Where the symbols take the objects:
state | + ~ ^ *
Gal | Som Zul Dit Rus
Big | Gek Kel Viz Vel
Gam | Mim Mel Ves Pob
Pon | Bap Sef Kul Bok
Tir | Naf Rek Nek Gon
Dit | Zim Non Zul Gal
Baz | Nin Naf Foz Rek
Fer | Tev Tur Tul Mer
Zib | Kof Nin Laz Naf
Ris | Dab Gof Vap Bop
Dok | Sas Gep Sul Lil
Tul | Bez Zek Tur Fer
Kam | Kar Suk Div Vab
Nek | Zib Baz Rek Tir
Gek | Zoz Gam Pob Liv
Bok | Pif Kul Pon Kof
Viz | Pob Val Kel Big
Kul | Sav Kek Sef Pon
Tur | Vod Duz Zek Tul
Nes | Tes Dif Dab Noz
Mav | Nek Tes Vul Dif
Bop | Nes Vap Ris Duk
Zim | Nak Lut Lop Som
Dav | Nim Mag Bup Zaf
Nim | Val Big Vel Zol
Tev | Kep Vod Bez Duz
Mim | Zul Rus Zav Bag
Naf | Fik Laz Zib Foz
Zul | Lop Rez Non Dit
Vab | Gud Div Kam Rir
Bap | Lok Lon Sav Pif
Lif | Kup Dav Zaf Piz
Pif | Nom Sav Bap Kek
Vak | Zek Fer Mer Sas
Dif | Tir Vul Mav Dab
Lut | Ril Fuf Dof Lop
Vul | Rek Gon Tes Mav
Gon | Foz Nek Tir Tes
Kup | Viz Nim Zol Mag
Lok | Suk Vab Rir Nom
Suk | Dok Gud Dun Div
Fik | Sef Bok Kof Vib
Sef | Lon Pif Kek Kul
Kel | Gam Liv Val Viz
Ber | Vap Duk Des Vad
Vel | Liv Viz Big Nim
Mel | Rus Bag Zoz Ves
Lon | Vab Nom Nid Sav
Nak | Ber Ril Nus Fuf
Nin | Pon Fik Vib Laz
Noz | Vul Dab Nes Gof
Zol | Kel Vel Nim Kup
Kep | Dav Piz Miz Gov
Rus | Rez Dit Gal Zav
Nom | Div Rir Lok Nid
Non | Lut Som Rez Zul
Zag | Tul Vak Sas Fur
Fur | Fer Sas Zag Gep
Bup | Vel Kup Mag Dav
Lil | Zag Sul Dok Kar
Rez | Dof Zim Som Non
Sul | Vak Fur Gep Dok
Kek | Nid Bap Pif Sef
Duk | Noz Ris Bop Des
Sav | Rir Nid Lon Bap
Vad | Ris Des Ber Vub
Dab | Gon Mav Dif Nes
Mer | Duz Tul Fer Vak
Rek | Laz Foz Baz Nek
Vod | Piz Gov Kub Bez
Dun | Sul Kar Gud Suk
Gov | Zaf Miz Kep Kub
Kub | Lif Kep Gov Vod
Ves | Zav Zoz Mel Gam
Laz | Bok Vib Nin Zib
Kar | Fur Dok Lil Gud
Zek | Kub Tev Duz Tur
Lop | Nus Dof Lut Zim
Ril | Duk Vad Vub Nus
Bez | Miz Kub Vod Tev
Vap | Dif Noz Gof Ris
Miz | Bup Lif Piz Kep
Val | Ves Gek Liv Kel
Mag | Big Zol Kup Bup
Bag | Dit Zav Mim Zoz
Gep | Mer Zag Fur Sul
Pob | Bag Ves Gam Gek
Des | Gof Bop Duk Ber
Fuf | Vad Nus Nak Dof
Sas | Tur Mer Vak Zag
Nid | Kam Lok Nom Lon
Zav | Non Gal Rus Mim
Tes | Baz Tir Gon Vul
Gud | Gep Lil Kar Dun
Duz | Gov Bez Tev Zek
Som | Fuf Lop Zim Rez
Zaf | Zol Bup Dav Lif
Rir | Dun Kam Vab Lok
Dof | Vub Nak Fuf Lut
Nus | Des Vub Ril Nak
Vub | Bop Ber Vad Ril
Div | Lil Dun Suk Kam
Piz | Mag Zaf Lif Miz
Zoz | Gal Mim Bag Mel
Gof | Mav Nes Noz Vap
Kof | Kek Pon Bok Fik
Foz | Vib Zib Naf Baz
Vib | Kul Kof Fik Nin
Liv | Mel Pob Gek Val

The rows follow the links: the fewer symbols apart two objects are, the more alike their rows tend to be.

Each row is also shifted at random along 3 hidden directions that mean nothing.

Rows with their objects:
-495,-271,-373,-149,-86,527,344,-317,-340,-60,-31,-560,-124,-406,1,261,51,-97,-56,-124,-161,-205,-124,21,261,-137,-179,112,201,93,-38,-126,-155,211,-267,-118,-129,319,179,-422,196,-303,-69,-37,37,141,130,-46,-86,-29,-44,243,133,294,-248,-89
object: Zib
-102,63,-45,-45,55,468,15,-147,-555,-78,265,-513,-109,-312,56,203,109,-74,-13,-325,-196,-22,-177,32,161,-92,74,117,216,173,-195,-162,-200,135,214,98,-203,236,463,-246,70,-181,3,35,67,367,108,-90,19,-174,44,590,-144,282,-233,-242
object: Tir
758,-78,-12,170,-249,-133,42,-240,-217,-18,194,439,186,285,227,10,607,67,-127,177,-81,124,-210,356,-353,59,96,88,-120,-60,127,-124,204,412,81,199,-135,21,101,-19,195,271,-252,-239,489,-96,-356,-341,470,-59,314,76,50,64,21,84
object: Vad
-622,-121,-98,-215,146,-430,-92,39,-6,263,-67,410,86,281,64,174,-51,148,216,-32,53,-12,153,-36,-31,-17,-95,-160,26,-195,-179,370,286,5,-169,-56,113,-102,-576,272,-429,18,-242,-126,-321,-377,88,112,-285,187,-135,-341,-67,-98,268,123
object: Zaf
727,181,331,31,82,6,-350,-280,172,-184,-186,350,-254,333,-11,-172,-176,198,-72,-185,205,-206,-115,5,379,311,-99,438,244,-107,-168,-32,-370,-77,192,-364,309,194,352,232,-248,58,26,332,-167,-133,88,80,-141,287,15,175,11,30,-68,160
object: Zav
-87,-83,-113,147,-228,-30,66,-254,-282,-15,-33,478,51,343,261,-44,562,109,1,-111,-121,40,-310,606,-124,214,-132,75,91,-174,-262,-129,153,316,135,-389,-230,181,79,-78,101,355,-306,25,52,-137,49,-535,197,-131,369,-113,123,69,5,-40
object: Vub
-457,214,52,224,36,37,55,640,198,-105,32,-450,34,-269,-192,-301,-321,-217,22,87,-29,234,139,-68,-174,-95,113,-393,-314,103,49,-119,-52,-458,108,-24,-166,-250,2,-56,222,50,297,123,-98,337,181,76,16,-411,-101,-222,-36,-207,-10,-303
object: Dun
508,462,31,38,-22,58,-15,-187,-26,56,109,490,69,399,83,-127,347,193,-164,-208,6,-147,-180,569,-27,332,-211,304,140,73,-257,-405,-48,58,447,-26,-64,318,98,160,63,456,-110,762,-37,505,442,-288,100,97,381,244,-263,-109,177,-189
object: Fuf
139,-72,-288,136,-195,26,315,395,71,-214,-244,-471,4,-88,-161,-300,-145,-150,56,121,-90,281,41,47,-194,-200,-47,-512,-493,-140,60,-49,103,-311,-210,-194,-122,-177,-265,-160,204,-23,-31,-207,-123,-55,161,37,18,-423,-200,-367,237,65,8,-139
object: Rir
186,-93,230,48,-111,-1,-253,-383,195,-144,-348,451,-270,326,121,-197,-2,224,-49,-44,154,-229,-215,33,406,321,-161,477,284,-223,-149,32,-292,103,-89,-641,260,165,348,60,-150,-3,-12,65,-138,-497,-166,-49,-95,267,75,-123,283,49,-162,310
object: Rus
-140,-478,-70,260,-353,-83,74,-257,-407,-115,38,286,129,166,403,23,659,-7,-14,155,-155,202,-344,301,-260,34,107,-10,-73,-220,-5,71,266,496,-77,-237,-239,-41,201,-197,197,152,-316,-630,434,-527,-530,-463,431,-174,253,-182,322,209,-151,158
object: Duk
-943,-122,132,-29,80,-34,-25,437,348,230,-154,-151,-161,-466,-87,13,-253,-159,193,160,-68,-69,220,-212,170,-70,30,-130,279,93,-91,252,40,-176,-59,-526,-244,-264,-27,-129,56,-142,506,18,-389,-92,22,-124,-351,-207,30,-432,32,-345,-105,-80
object: Sas
616,-130,122,158,11,-73,-22,573,356,-50,-109,-409,-55,-369,-153,-219,-268,-252,105,286,-72,239,132,-331,-72,-204,207,-354,-165,35,169,205,18,-349,-21,-153,-119,-383,-80,-71,120,-134,398,-255,-102,-109,-137,45,-39,-355,-156,-279,74,-183,-79,-48
object: Lil
31,169,94,-187,194,-519,-241,88,58,205,131,405,184,320,-12,139,-144,105,37,31,150,124,228,-247,-273,-33,78,-103,-177,-57,80,217,260,-27,3,645,238,-181,-482,441,-419,87,-222,-71,21,-61,-104,355,-9,299,-202,-47,-229,-100,334,152
object: Bup
171,189,108,-183,218,-537,-166,58,164,245,231,388,349,233,-29,211,-127,87,-34,166,187,74,312,-312,-360,-65,179,-85,-216,68,318,181,294,2,-27,896,341,-198,-489,427,-280,60,-131,-114,212,37,-259,395,101,375,-150,33,-288,-175,359,201
object: Dav
6,-461,84,-167,16,-203,56,195,500,337,-192,56,-36,-418,14,197,-74,-132,209,441,21,-114,298,-434,119,-211,67,-84,292,33,223,462,233,98,-398,-361,-93,-363,-287,-89,-36,-300,449,-410,-202,-514,-406,-92,-281,56,-19,-478,174,-299,-52,207
object: Tul
-815,-368,-254,223,-266,26,278,411,71,-227,-323,-392,-103,-198,-42,-315,-129,-180,165,205,-116,270,-32,52,-89,-194,-65,-546,-388,-246,-6,91,100,-272,-329,-642,-240,-211,-177,-255,229,-60,-1,-414,-184,-378,53,-91,-33,-512,-176,-652,418,17,-129,-34
object: Kam
76,-118,-36,-281,225,-102,-20,246,326,431,-284,73,-157,-255,0,163,-193,-34,365,-54,-95,-256,240,0,356,-114,-165,-92,468,28,-344,368,119,-102,-76,-663,-177,-64,-459,98,-299,-209,293,203,-775,-184,377,-186,-660,-36,-9,-302,-101,-357,74,-59
object: Zek
-332,54,-163,121,-95,59,13,-110,-524,-43,-8,333,-103,331,284,-42,490,128,138,-496,-266,42,-387,834,37,243,-254,-5,195,-230,-714,-114,-27,133,400,-778,-422,279,117,-52,-61,402,-360,252,-313,-14,538,-614,-85,-313,328,-46,14,78,19,-244
object: Ber
1022,-105,67,44,13,277,-4,-224,-402,-113,335,-437,-5,-354,85,263,179,-146,-119,-15,-81,87,-152,-241,-18,-188,358,64,54,219,200,-21,-61,303,99,484,-98,43,420,-239,139,-243,6,-345,489,170,-433,61,306,-86,9,618,-44,370,-276,-23
object: Gon
-145,-81,-46,-302,217,-301,21,101,267,425,-105,291,86,-42,-21,251,-123,23,211,78,36,-191,295,-94,54,-115,-126,-108,244,38,-68,318,254,7,-151,-40,13,-99,-607,182,-305,-118,64,90,-378,-168,181,19,-389,187,-23,-271,-143,-336,284,106
object: Kub
101,243,171,-114,295,-440,-372,123,-75,60,77,333,21,456,7,34,-226,163,99,-236,160,114,100,-113,-109,41,79,-120,-213,-154,-144,228,84,-158,176,361,287,-71,-329,436,-506,59,-301,12,-149,-146,123,311,-83,138,-257,58,-224,-49,269,109
object: Zol
-68,-85,114,150,-67,156,-73,-157,-498,-81,428,-218,97,-239,194,206,348,-133,-129,-28,-142,187,-241,-91,-172,-121,313,45,4,134,116,-73,50,348,201,441,-211,-30,535,-219,170,-37,-31,-407,554,168,-469,-136,442,-144,135,408,-45,268,-215,-77
object: Dif
116,488,33,-347,423,-197,-119,302,279,523,144,129,130,-108,-174,197,-278,32,147,-124,40,-210,438,-6,32,-2,-93,-24,294,275,-159,79,114,-252,219,363,21,30,-569,379,-304,30,278,715,-470,527,568,98,-468,224,2,150,-555,-466,391,-219
object: Vod
458,-222,105,-140,138,-91,-14,369,374,301,-285,-102,-182,-423,-79,47,-246,-126,305,142,-82,-109,211,-180,265,-165,2,-172,364,29,-203,441,68,-129,-93,-590,-211,-221,-272,-49,-164,-265,441,-40,-580,-319,107,-153,-509,-130,-56,-346,49,-291,-56,-7
object: Mer
-34,-116,-27,198,-311,-107,88,-328,-39,15,64,539,159,359,263,-15,608,152,-207,244,-6,-40,-209,357,-268,164,-24,227,-7,-81,158,-204,194,440,-49,38,-62,84,139,-50,271,348,-196,-80,443,-93,-331,-365,441,86,409,-95,182,17,36,124
object: Nus
533,68,41,103,76,71,-26,635,165,-67,-196,-459,-177,-276,-181,-250,-348,-193,221,-32,-112,233,72,-42,51,-130,11,-419,-125,-43,-269,123,-116,-545,173,-480,-264,-237,-138,-9,19,-64,339,90,-477,51,359,-63,-273,-517,-179,-202,4,-178,-40,-277
object: Kar
-348,52,37,60,58,285,-87,-70,-640,-79,335,-300,-42,-200,144,224,196,-97,-8,-405,-210,113,-261,180,14,-23,129,8,160,106,-357,-118,-134,152,424,9,-317,206,488,-209,47,-15,-62,0,128,324,80,-236,113,-326,81,476,-135,226,-218,-245
object: Mav
-330,-174,-636,-124,-213,377,601,-62,-117,-111,-257,-476,-8,-140,-137,-55,-29,-39,-29,-42,-142,-110,23,230,91,-178,-347,-197,-228,-28,28,-217,-24,-78,-425,-210,-71,214,-307,-314,230,-156,-237,57,-176,102,464,5,-121,-125,-96,-162,205,239,25,-94
object: Sef
-445,-304,175,-11,10,-534,-308,-86,54,-81,-54,389,65,390,103,46,-90,138,34,135,198,175,44,-371,-191,-1,146,-95,-263,-330,138,390,178,83,-258,182,355,-230,-119,269,-351,-20,-310,-715,190,-757,-563,299,151,202,-251,-287,184,110,68,418
object: Vel
-817,86,136,-42,176,-404,-350,34,-81,1,0,339,1,403,74,28,-204,188,115,-182,151,111,31,-102,-96,93,-4,-94,-175,-240,-191,272,75,-144,58,107,267,-77,-190,351,-438,107,-326,-164,-110,-314,-28,271,-69,170,-227,-170,-75,1,177,176
object: Nim
-142,-75,62,-244,194,-228,3,178,460,455,-12,129,101,-294,-82,212,-133,-66,109,288,67,-216,348,-295,51,-137,25,-3,315,204,201,290,225,58,-205,64,4,-245,-386,98,-75,-172,366,45,-185,-42,-138,22,-309,206,36,-224,-133,-384,168,97
object: Duz
-704,533,408,73,126,70,-426,-177,152,-119,-8,318,-200,301,-68,-185,-216,182,-198,-230,261,-237,-76,25,312,411,-69,530,187,38,-133,-297,-433,-162,388,-40,386,217,536,208,-92,268,141,644,-65,290,125,171,-22,325,65,233,-159,-95,-40,-4
object: Mim
-123,-62,-101,201,-122,-30,180,505,157,-198,-118,-433,54,-213,-171,-302,-188,-213,-7,284,-57,302,100,-140,-257,-201,86,-436,-458,-45,262,-7,74,-356,-155,-36,-143,-304,-86,-124,291,2,167,-234,9,19,-34,67,140,-406,-156,-374,173,-55,-27,-103
object: Div
289,130,11,194,-87,5,-47,-106,-375,-38,244,250,131,252,234,2,555,31,-86,-141,-131,172,-248,455,-266,130,53,61,-9,-40,-176,-207,137,279,355,102,-254,127,147,41,112,321,-225,59,313,187,-29,-390,334,-188,321,183,-94,39,20,-145
object: Des
672,-74,339,44,144,-274,-477,-99,-24,-276,-291,277,-326,458,100,-124,-275,191,128,-246,185,86,-178,-183,248,153,27,85,-54,-381,-353,368,-188,-139,116,-428,323,-6,133,282,-534,-89,-251,-264,-270,-672,-89,253,-141,106,-314,-27,142,195,-62,300
object: Gek
1628,-24,20,110,54,60,-148,-12,-602,-110,150,-40,-69,125,221,56,346,20,121,-408,-267,232,-373,364,-94,-44,122,-130,45,-98,-505,114,15,117,443,-158,-341,129,143,-32,-151,64,-235,-141,6,-22,148,-313,88,-363,74,401,-95,229,-84,-182
object: Gof
425,57,295,-35,190,-451,-428,18,-20,-97,4,314,-14,440,12,23,-238,184,81,-90,213,174,28,-284,-112,43,177,-74,-220,-238,-74,309,21,-102,105,289,345,-160,-136,411,-479,0,-255,-272,3,-389,-166,379,38,193,-320,-27,-56,70,120,222
object: Big

From each start, follow one symbol. Which object do you reach?
Answers are names.
start -1422,-232,403,167,-105,-243,-377,-258,162,-250,-92,396,-111,265,97,-105,-131,103,-121,148,307,41,-136,-374,110,204,141,299,-84,-221,197,136,-161,122,-174,-108,400,-131,510,70,-98,33,-75,-482,300,-664,-687,197,211,282,-121,-250,304,91,-223,469
+ Mim
start 122,52,201,-190,204,-126,-93,398,453,364,8,-51,-18,-436,-185,116,-243,-174,146,233,12,-126,360,-322,106,-124,116,-45,309,235,104,197,72,-126,5,13,-82,-230,-220,72,-25,-169,548,122,-263,126,-28,11,-308,33,25,-135,-206,-449,50,-68
^ Tul
start -272,83,429,79,134,-310,-476,-55,75,-218,18,325,-98,355,12,-87,-236,122,-50,-57,254,116,-52,-323,-1,168,167,107,-140,-179,31,141,-146,-117,131,200,401,-113,259,304,-320,62,-149,-216,100,-329,-322,390,113,219,-245,5,21,87,-13,292
^ Gek
start 378,142,79,-316,244,-397,-65,142,338,440,190,313,272,-51,-66,275,-107,28,44,273,122,-112,442,-326,-181,-146,65,-25,52,188,316,242,347,71,-118,729,141,-226,-605,337,-218,-79,157,80,17,126,-155,247,-88,396,2,19,-325,-336,394,129
* Kub
start -410,-27,-634,-16,-147,343,545,112,-153,-185,-284,-485,-47,-54,-140,-190,-125,-7,131,-125,-166,23,-12,384,66,-129,-394,-383,-262,-114,-180,-199,-62,-317,-222,-415,-173,186,-376,-259,200,-37,-237,220,-354,120,714,-22,-215,-295,-130,-252,139,175,87,-243
+ Lok
start 130,-57,341,71,-3,-80,-352,-300,161,-217,-316,347,-318,327,53,-177,-117,193,-28,-116,177,-142,-221,-92,400,310,-51,374,197,-260,-191,113,-323,-1,45,-568,331,87,367,106,-275,7,-35,-51,-151,-478,-173,71,-116,261,-89,-32,210,91,-205,292
* Zoz
start 414,-43,-553,-243,-65,502,530,-157,-194,-63,-129,-559,-46,-197,-140,81,-81,-47,-13,-161,-165,-206,-38,175,238,-179,-303,-88,-14,99,-41,-206,-134,-42,-254,-73,-70,316,-220,-286,108,-244,-154,251,-192,286,548,55,-223,-24,-100,191,22,258,-8,-184
~ Pon
start -805,146,82,-120,231,-434,-232,88,-1,177,96,404,128,359,24,136,-153,129,65,-110,140,78,181,-132,-175,39,34,-155,-150,-98,-91,193,193,-96,55,370,196,-88,-352,366,-381,148,-243,-10,-86,-106,71,254,-112,216,-187,-151,-193,-107,301,123
~ Zol
start -28,-160,50,214,-97,-32,86,532,280,-137,-129,-396,-54,-321,-110,-283,-205,-286,102,295,-38,261,103,-246,-187,-205,169,-413,-292,-27,211,127,71,-305,-107,-221,-164,-360,-55,-144,214,-75,316,-327,-34,-153,-208,21,29,-399,-136,-377,228,-102,-132,-75
* Dun
start 313,151,306,55,183,-96,-113,532,474,171,100,-308,27,-498,-240,-99,-322,-220,18,315,23,64,300,-434,-92,-152,287,-132,22,295,255,95,23,-283,98,212,-91,-342,6,47,121,-107,618,73,-16,266,-169,124,-53,-124,-43,-57,-157,-397,-22,-99
^ Zag
start -151,499,429,1,337,-66,-562,58,-86,-191,-47,249,-292,424,-105,-183,-440,184,31,-576,189,-9,-101,10,299,332,-27,249,45,-120,-529,-58,-423,-396,550,-159,322,173,308,378,-502,172,-63,522,-383,148,441,270,-264,94,-212,272,-282,45,36,-50
^ Gam
start 722,-156,31,200,-122,-5,-62,-122,-530,-100,203,63,72,86,272,58,446,-28,-9,-118,-184,227,-331,297,-231,-25,182,-50,-28,-82,-153,34,133,285,246,38,-286,-26,256,-80,49,109,-235,-350,323,-103,-231,-328,324,-284,188,241,47,205,-104,-50
* Ris
start 80,-55,42,-273,184,-246,5,169,395,456,-30,181,115,-246,-62,250,-107,-23,124,257,42,-231,376,-250,11,-131,30,-20,281,159,160,294,242,48,-148,118,5,-211,-501,169,-167,-185,332,23,-203,-68,-49,52,-329,210,31,-184,-164,-320,196,68
^ Bez
start -757,83,396,110,-21,-50,-370,-292,146,-177,-164,357,-229,272,7,-172,-194,159,-90,-64,252,-127,-137,-139,292,298,10,440,130,-131,-78,-42,-336,-35,108,-298,359,46,503,136,-146,115,2,95,-4,-264,-201,150,-13,269,-29,-21,161,43,-171,246
+ Gal
start -316,-157,78,216,-114,120,-54,-126,-541,-82,310,-112,107,-103,263,161,436,-96,-31,-97,-175,225,-268,90,-182,-51,238,1,-5,28,-25,-86,41,354,211,177,-273,-42,485,-205,182,60,-127,-428,506,8,-448,-282,403,-274,165,258,61,216,-246,-47
* Noz
